Below are the code and all the weights of a small trained network. Each question names an input and a target symbol and asks about switching units off, where a switched-off unit gives its printed mean instead of its output.

import numpy as np


def w(rows, s, z=0):
    codes = np.array(rows[::2]) - 128.0
    scale = np.full(codes.shape[1], s)
    scale[-1] = z or s
    return codes * scale


def norm(h):
    return h / np.sqrt((h * h).mean(-1, keepdims=True) + 1e-5)


def f(y):
    return np.maximum(y, 0)


def softmax(a):
    e = np.exp(a - a.max(-1, keepdims=True))
    return e / e.sum(-1, keepdims=True)


def log_softmax(a):
    a = a - a.max(-1, keepdims=True)
    return a - np.log(np.exp(a).sum(-1, keepdims=True))


def net(x, mask):
    ids = ['βγδεζηθλξπστφψω'.index(c) for c in x.split()]
    T = len(ids)
    res = E[ids] + P[:T]
    q, k, v = (norm(res) @ M[0].T for M in (Q, K, V))
    z = softmax(np.where(np.tri(T) > 0, q @ k.T / 3**0.5, -1e9)) @ v
    res = res + np.where(mask[0], z, O[0][:, -1]) @ O[0][:, :-1]
    y = f(norm(res) @ A[0][:, :-1].T + A[0][:, -1])
    res = res + np.where(mask[1:17], y, B[0][:, -1]) @ B[0][:, :-1]
    return log_softmax(norm(res)[-1] @ U[:, :-1].T + U[:, -1])


Q, K, V, O, A, B = {}, {}, {}, {}, {}, {}
E = w([
[154,125,140,97],'β',
[177,143,242,115],'γ',
[42,153,107,96],'δ',
[99,118,110,219],'ε',
[113,112,161,146],'ζ',
[191,36,77,48],'η',
[111,46,165,142],'θ',
[104,105,170,103],'λ',
[95,126,131,166],'ξ',
[154,96,149,98],'π',
[115,160,75,83],'σ',
[133,123,62,128],'τ',
[90,140,149,69],'φ',
[111,254,92,149],'ψ',
[198,164,115,151],'ω',
],0.018)
P = w([
[139,139,185,73],'0',
[148,151,141,247],'1',
[64,80,174,94],'2',
[140,143,186,74],'3',
[171,145,150,253],'4',
[39,69,169,89],'5',
],0.0066)
Q[0] = w([
[69,143,144,9],'head 0',
[71,121,226,149],'head 0',
[5,93,238,74],'head 0',
],0.024)
K[0] = w([
[180,100,209,55],'head 0',
[94,61,199,193],'head 0',
[93,68,253,152],'head 0',
],0.019)
V[0] = w([
[141,118,136,89],'head 0',
[134,5,109,84],'head 0',
[83,234,165,186],'head 0',
],0.0024)
O[0] = w([
[191,133,65,144,137],'head 0',
[198,102,6,203,255],'head 0',
[93,240,228,131,253],'head 0',
],0.0015,0.00034)
A[0] = w([
[37,140,121,67,93],'neuron 0',
[60,146,146,130,117],'neuron 1',
[114,206,93,28,46],'neuron 2',
[113,91,49,91,132],'neuron 3',
[62,174,128,94,1],'neuron 4',
[77,97,70,233,91],'neuron 5',
[133,101,134,187,128],'neuron 6',
[156,197,99,169,158],'neuron 7',
[97,164,7,212,129],'neuron 8',
[100,136,130,251,68],'neuron 9',
[114,95,59,95,128],'neuron 10',
[180,171,58,204,69],'neuron 11',
[70,104,91,119,142],'neuron 12',
[100,204,113,195,101],'neuron 13',
[190,142,90,86,102],'neuron 14',
[109,199,125,201,159],'neuron 15',
],0.018,0.0092)
B[0] = w([
[4,65,105,126,252],'neuron 0',
[173,124,123,106,247],'neuron 1',
[242,158,183,212,168],'neuron 2',
[70,150,65,143,179],'neuron 3',
[205,108,48,159,151],'neuron 4',
[6,66,38,106,227],'neuron 5',
[164,146,84,143,206],'neuron 6',
[91,61,106,84,189],'neuron 7',
[247,74,229,143,219],'neuron 8',
[183,210,199,205,253],'neuron 9',
[70,154,75,136,172],'neuron 10',
[219,80,70,105,178],'neuron 11',
[90,118,146,96,198],'neuron 12',
[56,133,167,160,207],'neuron 13',
[101,182,113,99,166],'neuron 14',
[92,181,109,75,250],'neuron 15',
],0.038,0.0068)
U = w([
[173,196,136,139,218],'β',
[133,122,233,76,165],'γ',
[134,84,58,181,96],'δ',
[78,137,206,217,134],'ε',
[192,105,131,88,157],'ζ',
[98,198,25,123,96],'η',
[175,66,116,129,129],'θ',
[57,52,196,73,145],'λ',
[33,250,168,135,2],'ξ',
[117,196,161,20,117],'π',
[114,144,60,231,50],'σ',
[199,135,39,167,125],'τ',
[163,61,142,219,103],'φ',
[167,90,180,116,177],'ψ',
[159,123,60,42,141],'ω',
],0.014,0.0067)

Each question gives the input, a string of symbols that net reads in full, and the target symbol t.
The units are the heads (3 rows each of Q, K, V and O) and the neurons (one row each of A and B). Each row of codes is followed by its name. A weight is (code - 128) times the scale printed after its matrix; where a second scale follows, it is the last column's (O, A, B and U).
mask holds one flag per unit, heads first, then neurons. A switched-off unit (its flag False) gives its mean, the last column of its rows in O or B, instead of its output. The means were averaged over made-up inputs and are rounded, as every weight is.
A unit's drop is (log p(t) with every unit on - log p(t) with that unit switched off) / (log p(t) with every unit on - log p(t) with every unit switched off).
The circuit of an input: a set's keep is (log p(t) with only the set's units on - log p(t) with every unit switched off) / (log p(t) with every unit on - log p(t) with every unit switched off). Starting from the 12 units with the biggest drops (on a tie, the unit counted first), units are removed one at a time, each time the one whose removal leaves the highest keep (on an exact tie, the one counted first), for as long as the keep stays at least 0.8.
units of the circuit, in order: the units of the circuit, biggest drop first
unit that matters most: the unit with the biggest drop
k most important neurons: the k neurons with the biggest drops, biggest first
drop when u is switched off: that unit's drop, to one decimal
input θ ε γ ω φ, target δ: unit that matters most : neuron 4
input η λ ξ φ δ, target λ: units of the circuit, in order : [neuron 8; neuron 15; neuron 5]
input σ γ λ ω, target ω: units of the circuit, in order : [neuron 11; neuron 14]
input θ ε λ ξ, target ξ: 3 most important neurons : [neuron 9; neuron 15; neuron 5]
input σ τ λ σ, target σ: 3 most important neurons : [neuron 2; neuron 0; neuron 3]
input ξ ξ λ β β, target ω: 3 most important neurons : [neuron 9; neuron 0; neuron 8]
input λ λ ε λ λ σ, target σ: 2 most important neurons : [neuron 2; neuron 3]
input β π λ ξ θ, target σ: 2 most important neurons : [neuron 5; neuron 8]
input ξ λ λ ξ π, target τ: 3 most important neurons : [neuron 0; neuron 8; neuron 9]
input γ λ γ, target γ: drop when neuron 0 is switched off : 0.9
input ε σ θ τ φ γ, target γ: drop when neuron 7 is switched off : 0.2
input π λ σ ε ξ, target ε: drop when neuron 13 is switched off : 2.4
input η ε τ ξ β, target ω: drop when neuron 9 is switched off : 0.2
input λ φ τ ξ ψ, target γ: units of the circuit, in order : [neuron 8]
